arr =
[[121 131 136 117 132 137 135 127 136 114 118]
 [137 120 138 119 129 123 126 117 120 117 118]
 [115 138 132 123 132 136 136 130 141 123 122]
 [126 124 137 120 129 136 136 126 129 119 115]
 [107 139 130 126 134 137 135 134 145 126 125]
 [127 126 130 127 127 140 141 136 130 123 123]
 [127 136 135 123 134 124 123 119 132 120 120]
 [131 127 124 130 125 121 118 125 126 132 136]
 [128 124 128 128 126 137 136 135 132 129 132]
 [139 117 134 119 128 123 126 120 114 120 117]]
Indices start at 1.
The entry at row 1, column 3 -> 136
The entry just right of the largest entry?
A: 126
The bottom-right entry -> 117
The entry in row 3 and column 1: 115
The entry in row 2 and column 3?
A: 138
The top-right entry: 118
The entry in the top-left corner: 121
The entry just left of the largest entry?
A: 134
The bottom-left entry?
A: 139
The entry in row 1 and column 2?
A: 131
The entry directly below the smallest entry?
A: 127
The entry directly above the smallest entry: 126
The largest entry?
A: 145
The bottom entry of the column that holds the largest entry?
A: 114
The entry at row 3, column 2?
A: 138
The entry at row 2, column 1 is 137
The entry directly below the largest entry?
A: 130
